Below are the code and all the weights of a small trained network. Each question names an input and a target symbol and asks about switching units off, where a switched-off unit gives its printed mean instead of its output.

import numpy as np


def w(rows, s, z=0):
    codes = np.array(rows[::2]) - 128.0
    scale = np.full(codes.shape[1], s)
    scale[-1] = z or s
    return codes * scale


def f(y):
    return np.maximum(y, 0)


def softmax(a):
    e = np.exp(a - a.max(-1, keepdims=True))
    return e / e.sum(-1, keepdims=True)


def log_softmax(a):
    a = a - a.max(-1, keepdims=True)
    return a - np.log(np.exp(a).sum(-1, keepdims=True))


def net(x, mask):
    ids = ['ΓΘΞαβδεηλμπστφψω'.index(c) for c in x.split()]
    T = len(ids)
    res = E[ids] + P[:T]
    u = 0
    for l in range(3):
        r = res
        for j in range(2):
            rows = slice(3 * j, 3 * j + 3)
            q, k, v = (r @ M[l][rows].T for M in (Q, K, V))
            z = softmax(np.where(np.tri(T) > 0, q @ k.T / 3**0.5, -1e9)) @ v
            o = O[l][rows]
            res = res + np.where(mask[u + j], z, o[:, -1]) @ o[:, :-1]
        u += 2
        y = f(res @ A[l][:, :-1].T + A[l][:, -1])
        res = res + np.where(mask[u : u + 4], y, B[l][:, -1]) @ B[l][:, :-1]
        u += 4
    return log_softmax(res[-1] @ U[:, :-1].T + U[:, -1])


Q, K, V, O, A, B = {}, {}, {}, {}, {}, {}
E = w([
[72,5,99,130],'Γ',
[81,146,147,103],'Θ',
[97,145,136,121],'Ξ',
[64,58,100,165],'α',
[127,50,69,146],'β',
[101,28,183,59],'δ',
[94,139,139,153],'ε',
[98,146,134,119],'η',
[218,4,147,56],'λ',
[135,158,192,23],'μ',
[245,208,174,91],'π',
[215,36,140,127],'σ',
[145,173,91,167],'τ',
[92,145,139,107],'φ',
[120,155,115,133],'ψ',
[123,157,114,192],'ω',
],0.015)
P = w([
[161,84,255,168],'0',
[129,114,24,72],'1',
[118,94,99,126],'2',
[116,88,112,120],'3',
[159,134,179,135],'4',
[162,127,118,105],'5',
],0.0089)
Q[0] = w([
[44,127,19,121],'L0H0',
[150,247,199,127],'L0H0',
[212,147,231,122],'L0H0',
[85,114,115,157],'L0H1',
[118,174,115,118],'L0H1',
[102,139,66,93],'L0H1',
],0.016)
K[0] = w([
[115,130,207,231],'L0H0',
[74,169,5,118],'L0H0',
[153,158,29,40],'L0H0',
[83,98,154,189],'L0H1',
[100,149,130,114],'L0H1',
[65,132,95,142],'L0H1',
],0.017)
V[0] = w([
[135,64,83,76],'L0H0',
[185,73,140,46],'L0H0',
[24,81,144,139],'L0H0',
[95,102,246,140],'L0H1',
[154,169,62,70],'L0H1',
[160,150,255,107],'L0H1',
],0.0083)
O[0] = w([
[158,121,95,68,136],'L0H0',
[207,58,102,83,228],'L0H0',
[79,146,1,113,204],'L0H0',
[115,166,13,99,252],'L0H1',
[164,103,206,130,7],'L0H1',
[124,100,73,80,193],'L0H1',
],0.0074,0.0022)
A[0] = w([
[132,151,156,175,50],'L0N0',
[81,253,123,143,114],'L0N1',
[65,96,157,39,152],'L0N2',
[151,74,194,98,3],'L0N3',
],0.011,0.0041)
B[0] = w([
[146,138,146,45,149],'L0N0',
[31,153,150,29,246],'L0N1',
[198,189,75,254,255],'L0N2',
[96,157,25,125,219],'L0N3',
],0.0092,0.0042)
Q[1] = w([
[171,237,173,72],'L1H0',
[89,106,91,152],'L1H0',
[157,76,111,149],'L1H0',
[22,105,58,156],'L1H1',
[254,124,131,166],'L1H1',
[158,196,134,214],'L1H1',
],0.011)
K[1] = w([
[253,253,190,212],'L1H0',
[102,102,144,97],'L1H0',
[137,41,85,108],'L1H0',
[2,155,60,139],'L1H1',
[212,102,89,157],'L1H1',
[164,154,122,233],'L1H1',
],0.0091)
V[1] = w([
[154,104,120,206],'L1H0',
[76,2,108,119],'L1H0',
[109,144,141,59],'L1H0',
[69,101,95,189],'L1H1',
[60,106,167,81],'L1H1',
[154,36,166,99],'L1H1',
],0.0074)
O[1] = w([
[180,196,213,198,111],'L1H0',
[135,18,140,253,141],'L1H0',
[68,82,122,72,128],'L1H0',
[86,112,105,230,179],'L1H1',
[9,81,145,136,77],'L1H1',
[162,39,149,48,4],'L1H1',
],0.005,0.0045)
A[1] = w([
[122,172,209,181,199],'L1N0',
[137,45,121,229,254],'L1N1',
[99,98,171,254,120],'L1N2',
[50,24,146,179,175],'L1N3',
],0.0059,0.0068)
B[1] = w([
[160,174,206,20,167],'L1N0',
[254,106,124,135,254],'L1N1',
[162,92,148,166,184],'L1N2',
[143,119,215,187,224],'L1N3',
],0.0082,0.0083)
Q[2] = w([
[142,111,253,39],'L2H0',
[128,119,136,71],'L2H0',
[232,69,131,47],'L2H0',
[73,126,84,36],'L2H1',
[60,144,163,238],'L2H1',
[174,240,244,93],'L2H1',
],0.0059)
K[2] = w([
[100,109,152,38],'L2H0',
[115,121,130,109],'L2H0',
[117,160,20,30],'L2H0',
[177,129,183,153],'L2H1',
[60,102,161,156],'L2H1',
[99,254,164,6],'L2H1',
],0.0083)
V[2] = w([
[139,71,140,222],'L2H0',
[160,160,134,92],'L2H0',
[167,168,160,177],'L2H0',
[23,247,196,106],'L2H1',
[93,41,254,125],'L2H1',
[208,201,145,33],'L2H1',
],0.0057)
O[2] = w([
[124,138,70,105,201],'L2H0',
[84,140,174,145,139],'L2H0',
[109,168,106,102,187],'L2H0',
[105,104,189,244,1],'L2H1',
[83,2,170,111,3],'L2H1',
[174,189,209,74,191],'L2H1',
],0.0071,0.0078)
A[2] = w([
[144,78,165,113,254],'L2N0',
[44,117,208,96,12],'L2N1',
[203,24,149,136,122],'L2N2',
[153,232,148,1,84],'L2N3',
],0.0083,0.0081)
B[2] = w([
[110,142,124,2,152],'L2N0',
[179,251,185,125,140],'L2N1',
[9,168,130,85,160],'L2N2',
[75,33,173,210,254],'L2N3',
],0.0078,0.027)
U = w([
[120,75,45,196,84],'Γ',
[138,175,100,151,151],'Θ',
[136,142,109,139,144],'Ξ',
[33,109,83,95,99],'α',
[217,210,131,78,211],'β',
[241,186,72,141,135],'δ',
[34,27,119,210,1],'ε',
[151,152,111,146,174],'η',
[194,49,111,131,130],'λ',
[208,156,138,255,86],'μ',
[125,61,192,104,99],'π',
[131,113,124,33,179],'σ',
[154,221,167,40,132],'τ',
[161,208,96,123,209],'φ',
[136,148,126,80,183],'ψ',
[20,215,164,111,85],'ω',
],0.0068,0.0067)

Each question gives the input, a string of symbols that net reads in full, and the target symbol t.
The units are the heads (3 rows each of Q, K, V and O) and the neurons (one row each of A and B). Each row of codes is followed by its name. A weight is (code - 128) times the scale printed after its matrix; where a second scale follows, it is the last column's (O, A, B and U).
mask holds one flag per unit, layer by layer, with each layer's heads first. A switched-off unit (its flag False) gives its mean, the last column of its rows in O or B, instead of its output. The means were averaged over made-up inputs and are rounded, as every weight is.
A unit's drop is (log p(t) with every unit on - log p(t) with that unit switched off) / (log p(t) with every unit on - log p(t) with every unit switched off).
The circuit of an input: a set's keep is (log p(t) with only the set's units on - log p(t) with every unit switched off) / (log p(t) with every unit on - log p(t) with every unit switched off). Starting from the 12 units with the biggest drops (on a tie, the unit counted first), units are removed one at a time, each time the one whose removal leaves the highest keep (on an exact tie, the one counted first), for as long as the keep stays at least 0.8.
units of the circuit, in order: the units of the circuit, biggest drop first
most important unit: the unit with the biggest drop
top k neurons: the k neurons with the biggest drops, biggest first
top k neurons in layer l: the k neurons of layer l with the biggest drops, biggest first
heads that matter: for each layer, one digit per head in row order, 1 if its drop is at least 0.15 and else 0, layers parted by /
input ω Γ ω Θ σ Γ, target ε: heads that matter : 11 / 11 / 01
input ω ω φ, target ω: units of the circuit, in order : [L0H0, L0N1, L1N1]
input δ α Θ, target δ: most important unit : L0N2
input λ μ α Ξ π α, target λ: top 4 neurons : [L2N3, L0N2, L0N3, L0N1]
input ω ω μ β, target ε: units of the circuit, in order : [L2H1, L0H0]
input ω φ δ α α, target ε: heads that matter : 11 / 11 / 01
input φ ω Ξ Θ α π, target π: units of the circuit, in order : [L2N3, L0H1, L1H1, L2H1]
input Γ λ ω β α, target δ: units of the circuit, in order : [L2N3, L1N1, L0N1, L1H0]
input π ω π ω Ξ, target ω: top 2 neurons : [L1N1, L2N3]
input μ ω β ω ψ, target ω: units of the circuit, in order : [L0H0, L1N1, L0N1]
input ω λ φ ω ω Γ, target ε: units of the circuit, in order : [L0H0, L2H1]
input α ω φ, target α: top 3 neurons : [L0N1, L1N1, L2N3]
input τ ω ω β μ η, target ω: units of the circuit, in order : [L0H0, L1H0, L1N1]
input ε λ δ, target δ: units of the circuit, in order : [L0N2, L2N3, L0N1]
input Γ ω η ω, target Γ: top neuron : [L0N2]
input ω ω π τ, target ω: heads that matter : 10 / 00 / 00
input ω α Θ λ, target λ: top 4 neurons : [L2N3, L0N2, L0N3, L1N1]
input μ μ ω, target μ: top 3 neurons in layer 0 : [L0N2, L0N1, L0N3]
input λ α ω ω, target λ: top 2 neurons : [L2N3, L0N2]
input π Θ ω β, target τ: top 3 neurons in layer 2 : [L2N3, L2N2, L2N0]
input β β Γ Γ, target σ: top 3 neurons in layer 2 : [L2N2, L2N3, L2N0]
input ω τ α μ, target μ: top 2 neurons : [L0N2, L2N3]
input Γ ω π ε, target Γ: most important unit : L0H0
